Small tables with named rows and columns. After each table, cells are looked up by row and column.

Table renenok
           rif  nisafak  vupus  kemomi  nizefes   poko  nusud    lan  terib
fuma      -7.3    -20.1  -48.9   -30.0    -34.0   -4.6  -49.1  -20.9  -18.2
morima   -33.2    -32.5  -69.7   -24.7    -61.2    5.7  -38.2  -41.5  -29.7
sula      -5.7    -22.0  -17.4   -25.8    -24.4  -40.5  -33.1  -23.3  -18.8
vibitos   -2.8    -19.9  -55.0   -17.5    -57.7  -16.7  -46.4  -35.1  -30.4
doti      -6.2    -29.7  -13.0   -14.5     11.9  -33.4  -11.0  -33.9   -4.8
kuga      -7.9    -33.6  -20.8    -3.8     -3.4  -34.7  -37.8  -15.5   -8.8
fim       -7.9    -19.8   10.8   -10.8     68.2  -56.2  -33.5   -8.5   17.6
putume    -3.0    -22.0  -26.0   -16.9    -28.7  -37.0  -33.0  -11.1   -1.2
kiranis    0.4    -26.7  -47.5   -30.7    -40.7  -27.9  -27.1  -21.1  -29.5
zib      -23.9    -17.5  -25.8   -14.0    -16.9  -24.0  -45.6  -10.5  -22.2
sibo     -11.9    -26.4  -34.5   -13.5    -28.6  -42.7  -31.0  -24.2   -2.6

What is the nisafak of sibo in renenok? -26.4
What is the poko of sula in renenok? -40.5
What is the rif of zib in renenok? -23.9
What is the kemomi of zib in renenok? -14.0
What is the terib of doti in renenok? -4.8
What is the lan of morima in renenok? -41.5
What is the rif of fim in renenok? -7.9
What is the rif of putume in renenok? -3.0
What is the lan of kiranis in renenok? -21.1
What is the vupus of fim in renenok? 10.8
What is the nusud of sula in renenok? -33.1
What is the nusud of zib in renenok? -45.6
What is the nizefes of putume in renenok? -28.7
What is the vupus of zib in renenok? -25.8
What is the kemomi of vibitos in renenok? -17.5
What is the nisafak of kiranis in renenok? -26.7
What is the lan of sibo in renenok? -24.2

buni:
         pov  dod  pidez  refari
lokevem  100  112    131     140
dab      195  143    127     158
vur      164  112    144     113
tefe     152   37     53     129
pife     170  161    172     131

refari of lokevem is 140
pidez of lokevem is 131
refari of dab is 158
refari of tefe is 129
pidez of pife is 172
pidez of dab is 127
dod of tefe is 37
pov of vur is 164
pov of tefe is 152
dod of dab is 143
pov of dab is 195
pov of pife is 170
dod of vur is 112
pidez of tefe is 53
dod of pife is 161
dod of lokevem is 112
pidez of vur is 144

zar:
,vub,sof,vefato,gere,nebal,tapive,gonaro,dopi,dakovu
vini,130,727,794,47,837,714,348,129,434
tik,318,390,613,427,437,439,365,279,466
munefu,323,531,756,305,449,498,325,152,391

vefato of munefu = 756
dakovu of munefu = 391
vub of vini = 130
sof of tik = 390
dopi of vini = 129
nebal of munefu = 449
gere of tik = 427
tapive of munefu = 498
gonaro of munefu = 325
gonaro of vini = 348
vub of tik = 318
dopi of munefu = 152
sof of munefu = 531
gonaro of tik = 365
gere of munefu = 305

Table kofo
|  | gatored | rokid |
|---|---|---|
| let | -24004 | 38158 |
| digoris | -93270 | 35577 |
| kebebe | -52756 | -31025 |
| garufi | -44153 | 13883 |
| tofub | -38067 | 34533 |
| gubi | -68586 | -24770 |
| bobugam | 601 | 16627 |
| sapudu | 3112 | 40514 |
| ges | 15607 | 12745 |
| roleb | 11739 | -45014 |
| roruf | -56556 | 13467 |
| lezot | 69448 | -6680 |
| mep | -7391 | 12848 |
| vako | 4181 | 36294 |

What is the rokid of gubi in kofo? -24770
What is the gatored of let in kofo? -24004
What is the rokid of mep in kofo? 12848
What is the gatored of tofub in kofo? -38067
What is the gatored of gubi in kofo? -68586
What is the gatored of lezot in kofo? 69448
What is the rokid of bobugam in kofo? 16627
What is the gatored of mep in kofo? -7391
What is the rokid of sapudu in kofo? 40514
What is the gatored of digoris in kofo? -93270
What is the rokid of garufi in kofo? 13883
What is the rokid of lezot in kofo? -6680
What is the gatored of kebebe in kofo? -52756
What is the gatored of bobugam in kofo? 601
What is the rokid of tofub in kofo? 34533
What is the rokid of ges in kofo? 12745
What is the rokid of let in kofo? 38158
What is the rokid of roruf in kofo? 13467
What is the gatored of roleb in kofo? 11739
What is the rokid of digoris in kofo? 35577

bodeso
fields: fisugor, pemeki, verob, geta, lof, mut, nubofa, napufi, mon
sipi: [51, 52, 53, 41, 47, 57, 40, 45, 37]
tokin: [63, 27, 17, 53, 26, 33, 48, 25, 56]
dila: [36, 66, 52, 75, 62, 54, 76, 53, 90]
rab: [56, 58, 58, 55, 56, 58, 55, 56, 55]
nusi: [64, 45, 50, 44, 48, 51, 44, 54, 40]
kezi: [92, 32, 48, 12, 28, 38, 15, 76, 29]
pirura: [60, 28, 24, 31, 20, 46, 24, 13, 25]

geta of dila: 75
nubofa of dila: 76
geta of pirura: 31
verob of sipi: 53
fisugor of tokin: 63
napufi of sipi: 45
lof of sipi: 47
verob of nusi: 50
fisugor of rab: 56
verob of pirura: 24
mut of rab: 58
mut of pirura: 46
pemeki of kezi: 32
mon of kezi: 29

Table tef
	nurup	lifenir	rafemoz	kozez	fube	nevupo	giz	vokimu	veta	nasibok
buleto	48	20	16	93	-95	-29	86	33	-57	-38
zus	-70	45	-35	51	-7	-86	-76	-92	-65	2
sini	29	-92	87	82	43	77	-49	-40	74	-49
nafos	-38	56	46	-43	-43	64	64	96	-27	-33
fufel	-83	-73	17	75	-39	54	-61	-95	-68	-87
senidos	11	-70	-35	-52	-71	93	-18	16	8	-74
keb	57	-68	9	-96	-38	42	42	29	65	19
katuru	-43	-28	-56	-15	16	-65	-81	5	-27	62

vokimu of katuru is 5
giz of katuru is -81
nasibok of zus is 2
giz of nafos is 64
lifenir of zus is 45
fube of katuru is 16
nasibok of keb is 19
lifenir of katuru is -28
kozez of zus is 51
veta of sini is 74
lifenir of fufel is -73
giz of fufel is -61
rafemoz of keb is 9
vokimu of zus is -92
vokimu of buleto is 33
nasibok of fufel is -87
kozez of nafos is -43

sutura
fields: paziv, kag, dased, zupugil, ridovun, mer
vopira: [14, 3, 55, 34, 23, 28]
pibubi: [37, -44, 79, 37, 23, -21]
sus: [51, 87, -55, 43, 56, 46]

mer of vopira: 28
dased of vopira: 55
kag of sus: 87
paziv of vopira: 14
kag of pibubi: -44
zupugil of sus: 43

rorif:
         mifideb  pineke  fozunuv  debi  papidak  famone  debusa  zaz  fuzo
rofifu        -6      -3      -15    40       34      -7      -9  -12   -14
mizizat      -10      10       -9    -6       10       1      -7   -5   -10
zike          -8      23       -9    13        6     -16      27    0    -4
rutig         -7     -25      -17   -10       18     -17     -24  -20   -12
fip          -19      30      -15    10       34     -19      27  -11   -30
lolal        -14       8      -17   -36      -45     -33      10   -6   -14
pedifo        -9     -23      -14     4        4     -18     -12  -14   -11
zake          -9       4      -26    42       60      -5      -1   -7   -19
zan          -14     -52      -44    -9        5     -35     -37   -4   -22

What is the fuzo of zan in rorif?
-22
What is the pineke of zike in rorif?
23
What is the mifideb of mizizat in rorif?
-10
What is the papidak of zike in rorif?
6
What is the fuzo of zake in rorif?
-19
What is the papidak of zan in rorif?
5
What is the mifideb of rofifu in rorif?
-6
What is the fozunuv of fip in rorif?
-15
What is the famone of pedifo in rorif?
-18
What is the papidak of rutig in rorif?
18
What is the debi of zan in rorif?
-9
What is the debusa of zan in rorif?
-37
What is the mifideb of fip in rorif?
-19
What is the pineke of rofifu in rorif?
-3
What is the mifideb of zan in rorif?
-14
What is the mifideb of pedifo in rorif?
-9
What is the famone of mizizat in rorif?
1
What is the fozunuv of lolal in rorif?
-17
Row with the largest debi: zake

